Below are the code and all the weights of a small trained network. Each question names an input and a target symbol and asks about switching units off, where a switched-off unit gives its printed mean instead of its output.

import numpy as np


def w(rows, s, z=0):
    codes = np.array(rows[::2]) - 128.0
    scale = np.full(codes.shape[1], s)
    scale[-1] = z or s
    return codes * scale


def f(y):
    return y / 2 * (1 + np.tanh(0.7978845608 * (y + 0.044715 * y**3)))


def softmax(a):
    e = np.exp(a - a.max(-1, keepdims=True))
    return e / e.sum(-1, keepdims=True)


def log_softmax(a):
    a = a - a.max(-1, keepdims=True)
    return a - np.log(np.exp(a).sum(-1, keepdims=True))


def net(x, mask):
    ids = ['ΓΣΩβεζηθλμξπτφ'.index(c) for c in x.split()]
    T = len(ids)
    res = E[ids] + P[:T]
    r = res
    for j in range(3):
        rows = slice(3 * j, 3 * j + 3)
        q, k, v = (r @ M[0][rows].T for M in (Q, K, V))
        z = softmax(np.where(np.tri(T) > 0, q @ k.T / 3**0.5, -1e9)) @ v
        o = O[0][rows]
        res = res + np.where(mask[j], z, o[:, -1]) @ o[:, :-1]
    y = f(res @ A[0][:, :-1].T + A[0][:, -1])
    res = res + np.where(mask[3:11], y, B[0][:, -1]) @ B[0][:, :-1]
    return log_softmax(res[-1] @ U[:, :-1].T + U[:, -1])


Q, K, V, O, A, B = {}, {}, {}, {}, {}, {}
E = w([
[153,127,140],'Γ',
[63,4,200],'Σ',
[115,166,80],'Ω',
[164,128,79],'β',
[105,149,133],'ε',
[156,139,83],'ζ',
[146,120,128],'η',
[126,164,81],'θ',
[141,140,165],'λ',
[151,128,147],'μ',
[187,106,130],'ξ',
[136,140,159],'π',
[146,138,167],'τ',
[75,181,163],'φ',
],0.019)
P = w([
[232,182,255],'0',
[155,183,180],'1',
[136,157,172],'2',
[124,145,164],'3',
[118,138,160],'4',
[111,137,157],'5',
[105,135,156],'6',
[103,136,157],'7',
[102,132,154],'8',
[99,133,155],'9',
[96,132,155],'10',
[95,131,153],'11',
[91,133,156],'12',
[89,131,157],'13',
],0.008)
Q[0] = w([
[91,128,57],'h0',
[99,200,215],'h0',
[70,141,30],'h0',
[124,136,49],'h1',
[197,248,38],'h1',
[100,163,82],'h1',
[94,114,107],'h2',
[125,109,116],'h2',
[84,165,27],'h2',
],0.014)
K[0] = w([
[133,151,71],'h0',
[48,158,204],'h0',
[115,166,61],'h0',
[187,151,90],'h1',
[162,115,2],'h1',
[95,153,83],'h1',
[102,120,137],'h2',
[137,112,96],'h2',
[115,96,191],'h2',
],0.017)
V[0] = w([
[37,88,176],'h0',
[171,145,103],'h0',
[87,139,163],'h0',
[139,166,137],'h1',
[69,153,179],'h1',
[227,246,115],'h1',
[173,210,49],'h2',
[5,32,107],'h2',
[80,77,139],'h2',
],0.011)
O[0] = w([
[202,117,166,254],'h0',
[97,131,113,64],'h0',
[140,160,97,218],'h0',
[112,163,135,143],'h1',
[87,136,177,238],'h1',
[112,248,99,79],'h1',
[94,185,65,82],'h2',
[146,32,124,66],'h2',
[141,85,138,117],'h2',
],0.018,0.0069)
A[0] = w([
[83,176,134,222],'n0',
[137,113,169,99],'n1',
[158,184,165,114],'n2',
[245,193,85,92],'n3',
[53,154,141,28],'n4',
[180,145,135,3],'n5',
[248,171,55,143],'n6',
[186,88,77,113],'n7',
],0.017,0.0069)
B[0] = w([
[7,172,203,255],'n0',
[85,166,84,215],'n1',
[169,68,65,245],'n2',
[199,209,120,201],'n3',
[227,38,99,192],'n4',
[72,128,76,138],'n5',
[143,41,126,164],'n6',
[140,173,148,174],'n7',
],0.021,0.022)
U = w([
[156,123,72,48],'Γ',
[19,71,172,154],'Σ',
[114,157,216,213],'Ω',
[192,39,178,130],'β',
[126,69,79,191],'ε',
[184,72,173,69],'ζ',
[154,84,83,179],'η',
[168,254,152,176],'θ',
[96,149,45,12],'λ',
[135,137,67,33],'μ',
[188,98,110,69],'ξ',
[97,136,45,45],'π',
[99,160,50,2],'τ',
[97,54,64,204],'φ',
],0.0099,0.0072)

Each question gives the input, a string of symbols that net reads in full, and the target symbol t.
The units are the heads (3 rows each of Q, K, V and O) and the neurons (one row each of A and B). Each row of codes is followed by its name. A weight is (code - 128) times the scale printed after its matrix; where a second scale follows, it is the last column's (O, A, B and U).
mask holds one flag per unit, heads first, then neurons. A switched-off unit (its flag False) gives its mean, the last column of its rows in O or B, instead of its output. The means were averaged over made-up inputs and are rounded, as every weight is.
A unit's drop is (log p(t) with every unit on - log p(t) with that unit switched off) / (log p(t) with every unit on - log p(t) with every unit switched off).
unit that matters most: the unit with the biggest drop
top k neurons: the k neurons with the biggest drops, biggest first
heads that matter: for each layer, one digit per head in row order, 1 if its drop is at least 0.15 and else 0, layers parted by /
drop of u: that unit's drop, to one decimal
input φ φ φ ζ η, target θ: unit that matters most : n3
input β Ω π φ ζ η φ τ π ζ, target Ω: top 2 neurons : [n0, n6]
input λ β φ ζ φ ζ ε Ω η φ β, target Ω: top 2 neurons : [n6, n2]
input η φ ε β β π φ Ω η, target Ω: top 4 neurons : [n1, n0, n5, n6]
input ε ε φ π β ξ, target θ: heads that matter : 110
input Σ η Ω Σ ε Σ θ ζ π Σ Γ, target θ: heads that matter : 110
input ξ η β Γ η ε φ ε Γ λ φ φ β, target Ω: top 2 neurons : [n2, n6]
input β ε ε μ η φ θ λ β η, target Ω: heads that matter : 111
input φ ε β, target θ: heads that matter : 110
input η η φ φ ζ η μ, target θ: heads that matter : 010
input φ φ η Ω φ η η ε η φ ε η ζ, target θ: top 3 neurons : [n4, n2, n3]
input φ φ β τ φ η φ ξ φ ξ, target Ω: heads that matter : 100
input Ω Ω ξ ε φ Ω Ω φ ε φ θ η φ Γ, target θ: heads that matter : 011
input φ Σ Σ Ω β φ φ ε ε ε φ η η ε, target Σ: top 3 neurons : [n3, n2, n4]
input φ η φ Ω Ω φ θ β ε φ φ ε ε, target Σ: top 3 neurons : [n3, n7, n4]
input ξ Σ φ ε θ Ω, target Ω: top 4 neurons : [n2, n4, n3, n7]
input η Γ ε φ Ω φ β φ φ λ Ω, target Ω: unit that matters most : h0
input ξ η φ θ ε ζ ξ η θ Ω φ β ε η, target Σ: top 3 neurons : [n3, n7, n0]
input ε ζ ε ε β μ Ω φ η ε θ Γ ζ, target Ω: top 4 neurons : [n6, n2, n1, n0]
input ε ε Γ φ ε θ ε φ θ, target Ω: top 4 neurons : [n6, n0, n1, n3]
input Γ ε η φ φ τ φ, target Σ: unit that matters most : n0
input φ Ω Σ φ ξ, target ξ: top 3 neurons : [n6, n0, n3]
input ε μ Ω Ω ε φ Ω, target Σ: top 3 neurons : [n0, n6, n7]
input η ε Ω φ φ τ, target θ: top 3 neurons : [n3, n0, n4]
input λ ε τ ξ β η φ π φ φ θ, target θ: drop of h1 : 6.3
input β φ ε φ β Σ Σ, target Ω: drop of n3 : 1.1
input η ε φ φ λ β φ φ ε μ, target θ: drop of n4 : 1.3
input φ φ φ φ η η ε λ φ τ π ζ, target θ: drop of h0 : 3.7
